Where the symbols take the objects:
x10: χ>x178, ε>x89, κ>x708, λ>x926, π>x333
x553: χ>x812, ε>x588, κ>x976, λ>x380, π>x660
x784: χ>x553, ε>x288, κ>x336, λ>x53, π>x955
x288: χ>x588, ε>x409, κ>x74, λ>x913, π>x553
x913: χ>x545, ε>x579, κ>x452, λ>x773, π>x380
x863: χ>x989, ε>x994, κ>x217, λ>x202, π>x221
x664: χ>x541, ε>x681, κ>x659, λ>x126, π>x519
x976: χ>x232, ε>x58, κ>x784, λ>x843, π>x202
x931: χ>x10, ε>x191, κ>x203, λ>x888, π>x644
x274: χ>x994, ε>x660, κ>x106, λ>x976, π>x863
x860: χ>x519, ε>x664, κ>x926, λ>x115, π>x89
x607: χ>x500, ε>x293, κ>x324, λ>x274, π>x477
x534: χ>x216, ε>x336, κ>x274, λ>x553, π>x293
x232: χ>x74, ε>x53, κ>x553, λ>x409, π>x336
x498: χ>x412, ε>x203, κ>x773, λ>x10, π>x579
x888: χ>x926, ε>x240, κ>x89, λ>x664, π>x974
x216: χ>x202, ε>x976, κ>x994, λ>x812, π>x106
x398: χ>x240, ε>x662, κ>x860, λ>x578, π>x888
x921: χ>x664, ε>x578, κ>x240, λ>x619, π>x860
x708: χ>x787, ε>x533, κ>x931, λ>x658, π>x57
x380: χ>x822, ε>x545, κ>x843, λ>x536, π>x58
x126: χ>x324, ε>x180, κ>x477, λ>x293, π>x405
x787: χ>x974, ε>x888, κ>x10, λ>x860, π>x203
x336: χ>x976, ε>x74, κ>x660, λ>x588, π>x216
x588: χ>x843, ε>x452, κ>x58, λ>x545, π>x812
x660: χ>x784, ε>x812, κ>x202, λ>x58, π>x994
x843: χ>x409, ε>x400, κ>x53, λ>x794, π>x288
x293: χ>x106, ε>x216, κ>x863, λ>x660, π>x500
x58: χ>x53, ε>x822, κ>x288, λ>x400, π>x232
x203: χ>x708, ε>x974, κ>x333, λ>x89, π>x412
x926: χ>x398, ε>x659, κ>x658, λ>x541, π>x533
x794: χ>x579, ε>x498, κ>x563, λ>x644, π>x913
x400: χ>x563, ε>x930, κ>x913, λ>x498, π>x409
x191: χ>x89, ε>x860, κ>x974, λ>x240, π>x10
x240: χ>x659, ε>x115, κ>x519, λ>x681, π>x926
x408: χ>x498, ε>x57, κ>x930, λ>x931, π>x794
x578: χ>x681, ε>x817, κ>x115, λ>x221, π>x664
x409: χ>x452, ε>x563, κ>x380, λ>x579, π>x588
x519: χ>x921, ε>x541, κ>x398, λ>x405, π>x658
x115: χ>x405, ε>x126, κ>x541, λ>x607, π>x659
x57: χ>x203, ε>x787, κ>x644, λ>x191, π>x498
x405: χ>x619, ε>x324, κ>x578, λ>x500, π>x662
x324: χ>x221, ε>x863, κ>x817, λ>x106, π>x619
x217: χ>x293, ε>x534, κ>x180, λ>x955, π>x607
x412: χ>x57, ε>x708, κ>x895, λ>x178, π>x408
x974: χ>x533, ε>x926, κ>x178, λ>x519, π>x708
x989: χ>x274, ε>x955, κ>x293, λ>x336, π>x180
x89: χ>x658, ε>x519, κ>x533, λ>x659, π>x178
x812: χ>x288, ε>x843, κ>x232, λ>x822, π>x784
x74: χ>x58, ε>x380, κ>x812, λ>x452, π>x976
x477: χ>x817, ε>x500, κ>x619, λ>x863, π>x578
x452: χ>x400, ε>x536, κ>x822, λ>x408, π>x843
x221: χ>x180, ε>x989, κ>x607, λ>x534, π>x126
x822: χ>x913, ε>x794, κ>x409, λ>x930, π>x53
x333: χ>x931, ε>x178, κ>x57, λ>x533, π>x895
x180: χ>x863, ε>x274, κ>x500, λ>x216, π>x324
x53: χ>x380, ε>x913, κ>x588, λ>x563, π>x74
x500: χ>x217, ε>x106, κ>x221, λ>x994, π>x817
x662: χ>x115, ε>x619, κ>x664, λ>x817, π>x240
x659: χ>x662, ε>x405, κ>x921, λ>x477, π>x398
x178: χ>x191, ε>x658, κ>x787, λ>x398, π>x931
x817: χ>x607, ε>x217, κ>x126, λ>x989, π>x681
x773: χ>x895, ε>x333, κ>x408, λ>x708, π>x536
x895: χ>x644, ε>x931, κ>x498, λ>x787, π>x930
x541: χ>x578, ε>x477, κ>x662, λ>x324, π>x921
x644: χ>x333, ε>x10, κ>x412, λ>x974, π>x773
x930: χ>x773, ε>x644, κ>x579, λ>x203, π>x563
x619: χ>x126, ε>x221, κ>x681, λ>x217, π>x115
x202: χ>x336, ε>x232, κ>x955, λ>x288, π>x534
x681: χ>x477, ε>x607, κ>x405, λ>x180, π>x541
x533: χ>x888, ε>x398, κ>x191, λ>x921, π>x787
x536: χ>x930, ε>x895, κ>x794, λ>x57, π>x400
x579: χ>x408, ε>x412, κ>x536, λ>x333, π>x545
x955: χ>x660, ε>x553, κ>x216, λ>x74, π>x274
x545: χ>x794, ε>x408, κ>x400, λ>x895, π>x822
x106: χ>x534, ε>x202, κ>x989, λ>x784, π>x217
x563: χ>x536, ε>x773, κ>x545, λ>x412, π>x452
x658: χ>x860, ε>x921, κ>x888, λ>x662, π>x191
x994: χ>x955, ε>x784, κ>x534, λ>x232, π>x989

In the rows, 150 stands for zero.

The rows follow the links: the fewer symbols apart two objects are, the more alike their rows tend to be.

Object, then a row for it; each showing differs a little:
x787: [ 179  108  138  100  160  145  133   75  105  165   89  184  166  223  112  220  138  186  133  163  177  174  206  176  124  209  162   71  185  109  103  157  216  102  205  172  221   88  159  216  197  141  133  221   47   81  177  208  163  106  171  166  201  121  239  150  174  148   49  182  145  104  120  119   57  115  150]
x412: [ 205  116   77   85  186  158  143   90  146  186   75  185  145  245  107  210   80  184  127  227  181  179  200  172  149  241  219  117  191   93   89  179  185   73  171  190  196   88  116  210  182  118  154  176  126  109  138  184  160  102  170  151  190  141  207  140  166  134   76  157  155   72  147  177   41  130  122]
x812: [ 161  187   90  163  174  174  170  208  214  167  171  130  115  133  168   99   96  122  148  213  138  137  109  126  192  150  204  247  138  154  164  167   80  147   80  159   84  184  101  112  107  130  182   58  297  218   92   88  139  170  134  122  113  186   61  137  127  133  235  104  162  142  194  230  185  187  123]
x955: [ 120  193  159  199  142  160  168  223  193  137  209  116  133   82  189   81  160  113  164  139  123  124   93  122  177   93  139  228  114  192  201  144   83  195   93  130   79  210  141   86  103  159  167   77  258  218  118   89  137  192  128  131  102  178   58  149  128  150  250  115  154  195  181  183  240  183  147]
x578: [ 100  149  256  188  101  121  140  146   98  108  194  137  183   90  174  145  252  147  175   33  140  138  147  149  116   76   45   95  127  189  185  109  179  213  191  111  169  169  217  134  163  190  119  208   44  125  206  179  151  174  148  173  151  128  183  170  155  176  136  182  135  221  116   60  207  133  194]
x659: [ 113  134  245  168  110  118  134  120   88  117  165  153  189  122  155  171  237  165  166   52  146  148  169  160  110  109   60   70  143  172  165  115  203  190  209  122  194  143  217  159  181  183  115  230   14  101  214  200  158  153  158  177  169  119  215  167  168  177  101  194  135  199  103   55  165  123  192]
x191: [ 167  107  166  109  146  136  131   78   98  154  102  181  174  206  117  219  161  188  142  137  172  173  205  177  118  192  138   62  179  118  111  147  219  119  210  161  221   97  173  207  198  154  128  232   25   78  196  215  165  114  173  174  197  120  243  152  175  154   51  191  144  122  113   99   76  111  161]
x926: [ 140  116  205  136  129  127  132   88   88  137  129  170  182  170  132  200  201  177  152   92  164  160  193  171  109  156   95   55  167  139  137  134  221  148  220  144  218  115  200  192  191  171  121  242    4   81  209  214  161  132  167  179  190  115  240  159  174  168   63  196  138  157  105   72  108  111  179]
x405: [  94  153  258  194   99  124  139  154  102  105  196  136  182   84  174  138  252  146  176   33  134  133  143  149  116   73   46  100  125  194  189  112  175  217  188  111  167  176  220  128  157  192  120  202   53  131  204  170  150  177  144  172  148  133  175  169  154  174  145  179  137  224  119   61  215  136  195]
x57: [ 201  112   92   89  179  155  139   82  136  184   76  187  151  242  106  215   94  185  127  214  184  177  204  174  144  236  210  106  191   95   91  174  196   78  181  190  203   86  125  215  187  124  147  190  105   99  152  191  162   98  169  155  194  133  217  143  167  136   67  166  153   76  142  163   44  128  129]
x533: [ 162  109  175  115  143  133  130   79   97  153  105  182  177  200  120  213  170  186  144  127  174  169  200  177  115  183  130   59  177  122  115  145  219  125  214  159  222  101  179  205  199  156  124  237   14   79  195  216  165  116  172  175  198  118  245  157  175  158   52  193  143  131  111   91   80  111  162]
x913: [ 204  146   43  110  200  177  160  149  200  196  106  164  116  215  127  157   49  154  127  269  167  166  156  151  184  222  256  201  173  108  113  190  124   83  111  189  135  127   81  167  142  110  179   95  253  173   96  125  150  125  153  125  153  170  121  131  144  126  157  115  165   78  186  240   88  165  106]
x921: [ 120  129  238  163  111  119  134  111   83  120  159  157  188  130  150  178  233  167  165   57  151  150  173  161  109  114   62   65  146  166  159  118  204  181  212  125  200  139  212  168  184  180  116  234    5   97  213  202  157  150  162  182  173  118  220  167  168  174   93  196  138  192  104   57  161  119  188]
x863: [  97  187  220  213  115  142  160  210  161  114  222  116  154   54  197   88  216  118  176   77  121  121  102  127  153   61   82  187  105  207  209  122  112  223  125  112  102  211  182   86  116  178  147  120  179  195  157  116  139  200  130  148  108  160   92  159  136  166  227  141  147  226  154  125  260  167  173]
x126: [  90  166  256  208  102  128  146  178  119  103  212  126  177   64  186  120  251  134  178   37  126  126  122  140  129   58   47  129  114  205  204  111  152  229  163  105  141  193  210  109  143  194  128  177   91  152  191  153  147  187  140  165  131  141  146  169  147  179  179  167  140  234  129   76  239  145  190]
x619: [  93  160  258  202   99  126  146  167  110  104  205  132  178   72  181  128  253  137  175   35  127  132  133  145  121   64   46  115  121  201  198  110  166  226  175  108  154  185  217  120  150  195  124  187   72  141  196  162  146  181  142  169  139  134  160  169  151  176  162  176  140  232  125   68  229  143  190]
x822: [ 197  156   46  117  197  176  163  162  204  193  118  159  114  202  131  149   51  149  129  261  162  158  147  146  188  214  251  211  167  114  121  188  112   93  103  187  122  139   80  159  133  109  182   86  266  182   90  116  149  131  149  122  143  172  105  131  139  126  171  112  164   86  189  242  103  169  104]

Each walk starts at a row. The symbols on each line, taken left to right, move it on to the next object.
Each answer is a row, close to the row of the object it stands for.
start [ 192  111  112   92  171  149  138   77  120  175   82  185  159  235  106  218  116  187  132  190  184  179  207  176  133  225  185   85  189  103   93  167  206   88  194  182  213   85  140  216  195  131  143  205   74   88  166  201  165  102  171  161  197  126  228  144  173  145   57  175  154   87  130  143   48  121  139]
λ κ π κ λ: [ 139  117  212  141  124  125  130   93   88  131  132  167  186  162  137  197  208  177  155   83  162  162  189  171  109  146   88   57  160  147  137  127  217  157  218  142  215  118  203  187  194  172  116  240    4   82  209  213  161  133  167  180  184  116  238  163  173  169   69  199  139  165  103   67  121  113  180]
χ κ χ λ κ π: [ 105  139  250  179  104  125  137  130   90  112  179  146  186  109  165  160  245  158  170   40  143  146  158  156  111   93   51   78  138  182  173  114  193  202  204  120  183  158  220  151  171  188  117  223   23  109  212  191  153  163  153  178  160  122  205  169  165  176  115  192  137  208  107   54  184  125  193]
start [ 175  109  146  101  157  140  133   76  104  161   94  183  169  219  114  220  146  188  139  156  177  174  207  176  122  203  155   68  186  114  107  154  217  107  207  168  221   90  164  212  198  147  129  223   40   81  184  210  162  111  171  171  198  124  243  151  174  152   50  186  145  112  119  112   64  114  157]
χ χ λ χ κ: [ 110  134  245  173  106  124  136  125   89  112  170  151  186  115  158  166  240  159  165   47  145  148  166  158  110   99   55   74  141  174  169  115  199  196  208  122  189  149  218  157  176  186  117  228   16  104  212  196  155  158  156  177  164  123  207  169  166  174  107  194  136  203  106   55  175  123  192]
ε κ ε ε χ λ ε: [ 166  181   84  157  175  174  170  206  214  170  163  135  114  141  164  104   91  126  144  221  138  141  114  131  195  158  213  243  140  150  161  174   82  140   84  160   87  179   94  115  108  127  183   60  298  218   89   88  137  163  137  120  114  182   64  135  127  132  227  101  164  132  197  234  175  185  119]
start [ 183  108  129   96  164  144  133   74  112  166   90  184  161  228  109  220  132  189  135  174  180  177  205  176  128  212  169   79  190  104   98  159  211   99  204  175  217   88  152  213  195  139  138  217   56   86  176  209  162  104  169  165  198  126  237  148  172  147   51  180  147   99  124  128   53  116  150]
π ε χ π ε ε: [ 127  120  227  152  116  124  133  102   85  122  147  161  187  144  144  189  223  171  160   68  157  154  183  167  106  128   75   60  154  156  147  122  210  171  217  133  207  126  210  177  188  178  116  239    6   88  212  205  159  141  163  178  180  116  232  166  169  170   79  196  136  178  106   61  138  117  187]
π κ ε χ χ ε ε: [  93  175  239  212  105  134  150  195  138  107  221  118  166   56  192  100  235  125  174   52  124  125  110  133  139   55   63  159  110  209  211  114  129  231  146  109  120  202  197   94  129  188  138  149  138  175  177  131  140  195  134  157  117  152  116  166  141  171  205  155  142  236  140  101  252  158  186]
start [ 211  130   51   92  198  171  153  114  176  195   83  177  128  239  109  188   56  173  123  259  175  173  182  163  168  241  246  159  189   94   94  191  156   69  141  194  165  104   93  197  161  111  167  134  192  138  112  154  159  107  164  140  173  154  165  134  155  125  113  137  160   65  169  215   55  147  114]
χ κ χ κ κ π: [ 210  138   44   99  202  171  155  132  185  197   94  171  123  231  118  174   46  159  125  264  173  168  169  159  176  237  254  180  183   99  103  190  140   75  128  191  151  113   85  184  151  107  173  116  223  155  102  143  155  118  156  134  164  161  144  132  150  125  132  127  161   64  173  230   67  158  109]
λ κ λ λ λ: [ 102  145  257  187  102  124  137  145   97  108  187  140  185   95  167  149  249  151  172   35  139  140  149  154  114   81   47   91  130  188  184  111  183  209  193  114  175  165  219  138  166  189  118  213   37  119  210  182  154  169  153  177  156  125  188  168  158  179  132  186  135  218  113   55  200  129  194]
start [ 105  189  198  214  124  148  161  218  172  120  220  113  145   62  195   82  197  113  172   99  120  121   92  126  162   69  104  204  108  203  208  128   99  217  113  117   92  214  164   85  110  172  155  104  214  207  141  101  135  198  130  142  103  170   78  156  132  160  242  129  148  216  165  149  256  175  164]
ε χ ε π χ ε: [ 186  169   62  135  191  175  166  186  214  184  139  147  116  173  147  125   63  134  135  246  151  151  130  137  194  190  238  231  157  130  141  183   97  112   87  176  104  158   86  134  120  116  184   69  291  201   85   99  143  148  142  121  127  182   83  134  134  127  203  105  165  106  197  245  138  181  110]
π λ π λ ε ε κ: [ 198  110   99   89  178  155  139   83  127  179   77  185  152  241  106  217   99  185  127  210  179  178  206  176  137  231  200   98  192   97   90  170  199   81  187  185  206   89  131  216  190  125  146  194   95   98  154  197  162  100  169  158  195  134  223  144  168  139   61  171  154   80  138  154   43  126  135]
start [  99  188  212  214  118  145  161  217  164  115  222  115  151   57  195   84  208  117  176   82  120  123   95  128  157   63   90  192  105  204  211  123  105  221  120  113  100  215  176   87  116  180  149  115  193  199  150  108  140  196  129  145  108  164   89  159  133  163  232  137  148  226  158  133  260  172  171]
λ π λ λ π: [ 181  173   65  141  187  178  166  188  212  178  145  140  110  165  151  119   70  131  137  241  149  151  124  135  195  181  231  237  149  136  143  180   92  120   89  173   99  164   88  132  116  118  184   66  294  204   84   94  143  151  139  119  125  182   78  134  133  127  210  103  164  113  194  244  146  181  114]
π κ λ λ κ: [ 210  133   47   92  199  169  154  121  179  195   86  174  127  236  114  185   51  167  125  260  174  172  179  163  171  240  251  167  188   93   97  189  152   73  136  195  160  105   91  190  158  108  170  126  201  144  111  152  155  112  160  134  173  158  157  132  153  124  119  133  161   63  170  219   60  151  109]
start [ 202  153   44  112  196  176  163  156  203  194  111  160  113  208  130  151   49  149  128  265  164  161  154  148  187  220  253  208  171  111  117  190  118   87  110  187  127  134   79  163  135  106  181   89  260  176   91  120  149  128  151  125  149  172  115  130  142  124  166  115  162   79  187  241   96  169  105]
λ ε κ π: [ 208  123   61   87  192  166  147  102  159  194   78  182  135  248  107  203   65  179  125  247  178  176  191  170  160  243  237  138  193   90   89  184  170   70  157  193  182   92  104  203  173  114  160  152  158  124  128  172  158  104  165  145  185  146  186  137  162  129   94  148  157   66  155  197   44  139  117]
ε λ χ λ π π: [ 147  116  197  132  131  131  132   85   88  139  124  173  181  178  130  205  193  182  149  100  167  163  196  173  110  162  106   56  168  139  127  135  220  146  216  150  219  110  195  195  196  164  120  240    7   79  207  213  165  127  168  180  190  115  241  161  175  164   59  198  139  151  106   75  104  114  174]
